j_349: [ 27.6 -22.1 -63.9  26.1  -6.0  13.2   4.0]
j_724: [ 19.8  -7.0 -83.0  55.1  13.3  10.8  -7.5]
j_469: [ 27.5 -22.1 -82.9  55.1  13.3  -5.5   6.6]
j_618: [  6.6   4.0 -68.2   9.9  15.2  -5.3   6.8]
j_571: [ 11.8  -3.2 -63.4   6.5   8.0  -2.1   8.8]
j_814: [  3.4  10.7 -77.5  25.0  23.7  -6.0  -6.9]
tail: [ 27.6 -22.1 -63.9  26.1] : [-6.0 13.2  4.0]
loc: [-7.0] : j_724, 1
loc: [25.0] : j_814, 3
tail: [-83.0  55.1  13.3] : [10.8 -7.5]
loc: [27.6] : j_349, 0

j_293: [ 51.0  55.6   6.3  57.8   4.9  -0.2 -12.4   4.8  11.5 -10.7]
j_601: [-11.9  -5.5  33.7  13.0  33.8  16.2  22.8  30.0  34.4 -69.9]
j_400: [ 43.6  63.4  31.7 -31.9  63.9  60.1  31.6  -4.4  12.7   7.0]
tail: [55.6  6.3] : [ 57.8   4.9  -0.2 -12.4   4.8  11.5 -10.7]
tail: [51.0 55.6] : [  6.3  57.8   4.9  -0.2 -12.4   4.8  11.5 -10.7]
loc: [33.7] : j_601, 2
loc: [31.7] : j_400, 2

j_292: [ 10.5 -34.9 -30.9   8.2  -5.7   2.5 -33.5   0.2 -41.9  20.4  14.2 -10.7
  -4.6 -17.4 -14.3 -70.9  14.9  12.9  -8.5 -20.1  -1.0  34.2  31.4   7.7
  17.9]
j_431: [ 10.5 -42.2 -34.8   8.2  -5.7   2.5 -51.6   0.2 -41.9  40.0  14.2 -10.7
 -37.3 -17.4 -14.3 -68.1  14.9  12.9  -8.5 -20.1 -15.7  34.2  31.4   7.7
  17.9]
j_345: [ 10.5 -34.9  22.9  -9.3   2.6  -9.1 -23.5   0.5 -55.5 -15.9  20.5  42.5
  37.2 -17.4 -14.3 -35.0  40.0  11.0  -8.5 -20.1 -15.6  34.2  31.4   7.7
  17.9]
tail: [-20.1 -15.7] : [34.2 31.4  7.7 17.9]
tail: [-15.7  34.2] : [31.4  7.7 17.9]
loc: [-70.9] : j_292, 15

j_445: [-17.9 -31.0 -20.7   0.4  -8.5 -16.3 -58.2]
j_826: [-27.5 -31.1 -20.7   0.4  -8.5 -16.3 -58.3]
j_622: [-17.9 -31.0  -8.4 -60.8  52.2 -58.0  59.0]
tail: [ -8.4 -60.8] : [ 52.2 -58.0  59.0]
loc: [-58.3] : j_826, 6
asked: [-27.5 -31.1 -20.7   0.4  -8.5 -16.3 -58.3] : j_826
tail: [-27.5 -31.1 -20.7   0.4] : [ -8.5 -16.3 -58.3]

